Here is a tiny trained network, its code and every weight. The questions are about switching its units off for an input and a class, where a switched-off unit gives its printed mean instead of its output.

import numpy as np


def w(rows, s, z=0):
    codes = np.array(rows[::2]) - 128.0
    scale = np.full(codes.shape[1], s)
    scale[-1] = z or s
    return codes * scale


def f(y):
    return y / 2 * (1 + np.tanh(0.7978845608 * (y + 0.044715 * y**3)))


def log_softmax(a):
    a = a - a.max(-1, keepdims=True)
    return a - np.log(np.exp(a).sum(-1, keepdims=True))


def net(x, mask):
    res = np.array(x, float).reshape(1, 7) / 4 @ E
    y = f(res @ A[0][:, :-1].T + A[0][:, -1])
    res = res + np.where(mask, y, B[0][:, -1]) @ B[0][:, :-1]
    return log_softmax(res[-1] @ U[:, :-1].T + U[:, -1])


A, B = {}, {}
E = w([
[101,119,117,191,234,115],'x0',
[130,143,122,124,128,141],'x1',
[119,196,219,195,99,117],'x2',
[129,132,126,128,128,132],'x3',
[132,128,123,134,125,128],'x4',
[117,138,138,111,135,135],'x5',
[255,135,187,99,183,106],'x6',
],0.012)
A[0] = w([
[146,143,103,124,139,133,89],'N0',
[125,85,30,109,252,133,164],'N1',
[169,167,215,163,146,118,76],'N2',
[146,147,168,117,40,112,159],'N3',
[128,103,171,136,162,118,124],'N4',
[173,130,180,201,158,160,130],'N5',
[153,163,148,185,246,119,132],'N6',
[154,78,98,42,41,133,239],'N7',
[168,120,186,132,111,133,99],'N8',
[45,116,99,178,176,115,148],'N9',
[247,129,169,93,169,119,191],'N10',
[70,89,43,80,80,139,254],'N11',
[68,161,168,185,83,139,120],'N12',
[150,161,194,148,63,123,117],'N13',
[84,175,172,202,98,111,166],'N14',
[131,147,165,157,45,138,170],'N15',
[130,183,144,200,163,130,85],'N16',
[131,124,100,100,134,147,120],'N17',
[86,145,113,166,157,150,127],'N18',
[87,126,133,93,85,127,158],'N19',
[94,169,167,165,176,129,130],'N20',
[202,103,94,55,158,111,102],'N21',
],0.014,0.0062)
B[0] = w([
[144,107,133,136,142,125,128],'N0',
[49,3,212,60,123,156,237],'N1',
[115,170,136,124,165,24,194],'N2',
[103,201,213,127,138,164,192],'N3',
[139,115,131,135,98,102,152],'N4',
[116,120,108,131,121,52,183],'N5',
[136,35,130,146,71,24,217],'N6',
[229,190,31,91,58,120,227],'N7',
[130,181,147,105,172,98,166],'N8',
[49,140,49,99,197,167,200],'N9',
[241,123,171,83,240,124,252],'N10',
[103,158,110,26,38,44,229],'N11',
[144,113,141,232,85,172,189],'N12',
[83,195,215,114,182,107,188],'N13',
[110,166,79,220,88,169,198],'N14',
[110,158,224,158,89,137,188],'N15',
[136,114,69,150,142,70,170],'N16',
[148,110,121,108,144,124,144],'N17',
[105,116,84,144,162,147,164],'N18',
[144,138,164,128,62,119,165],'N19',
[129,125,76,172,115,96,174],'N20',
[251,75,98,181,140,188,199],'N21',
],0.024,0.018)
U = w([
[143,157,73,98,70,2,254],'0',
[236,155,84,98,144,186,77],'1',
[14,95,97,70,133,178,203],'2',
[137,24,170,143,156,145,34],'3',
[85,178,175,176,48,191,93],'4',
[127,214,174,127,206,119,49],'5',
[54,116,54,229,144,149,95],'6',
],0.0084,0.0022)

Each question gives the input, the list of numbers given to net, and the class t.
The units are the neurons (one row each of A and B). Each row of codes is followed by its name. A weight is (code - 128) times the scale printed after its matrix; where a second scale follows, it is the last column's (A, B and U).
mask holds one flag per neuron, in row order. A switched-off neuron (its flag False) gives its mean, the last column of its row in B, instead of its output. The means were averaged over made-up inputs and are rounded, as every weight is.
A unit's drop is (log p(t) with every unit on - log p(t) with that unit switched off) / (log p(t) with every unit on - log p(t) with every unit switched off).
The circuit of an input: a set's keep is (log p(t) with only the set's units on - log p(t) with every unit switched off) / (log p(t) with every unit on - log p(t) with every unit switched off). Starting from the 12 units with the biggest drops (on a tie, the unit counted first), units are removed one at a time, each time the one whose removal leaves the highest keep (on an exact tie, the one counted first), for as long as the keep stays at least 0.8.
circuit, biggest first: the units of the circuit, biggest drop first
top k neurons: the k neurons with the biggest drops, biggest first
drop of u: that unit's drop, to one decimal
input [8,8,0,8,7,4,6], class 3: circuit, biggest first => N1
input [8,-8,-1,-3,2,-7,-2], class 2: top 2 neurons => N1, N9
input [-6,-2,-7,5,-4,-2,1], class 1: top 2 neurons => N21, N6
input [-2,-8,0,-8,-5,5,8], class 1: top 2 neurons => N21, N10
input [-7,7,1,6,7,3,-5], class 4: top 2 neurons => N3, N15
input [1,2,-6,-1,-6,3,-3], class 2: top 2 neurons => N1, N6
input [7,4,3,-4,2,-8,0], class 6: top 3 neurons => N11, N7, N9
input [0,-1,-7,-6,-8,8,5], class 1: top 2 neurons => N7, N21
input [0,-5,8,1,2,-4,-3], class 4: drop of N15 => 0.4
input [-6,-6,4,8,6,0,6], class 5: drop of N20 => 0.0
input [0,-7,-1,2,1,4,4], class 1: drop of N1 => 0.2
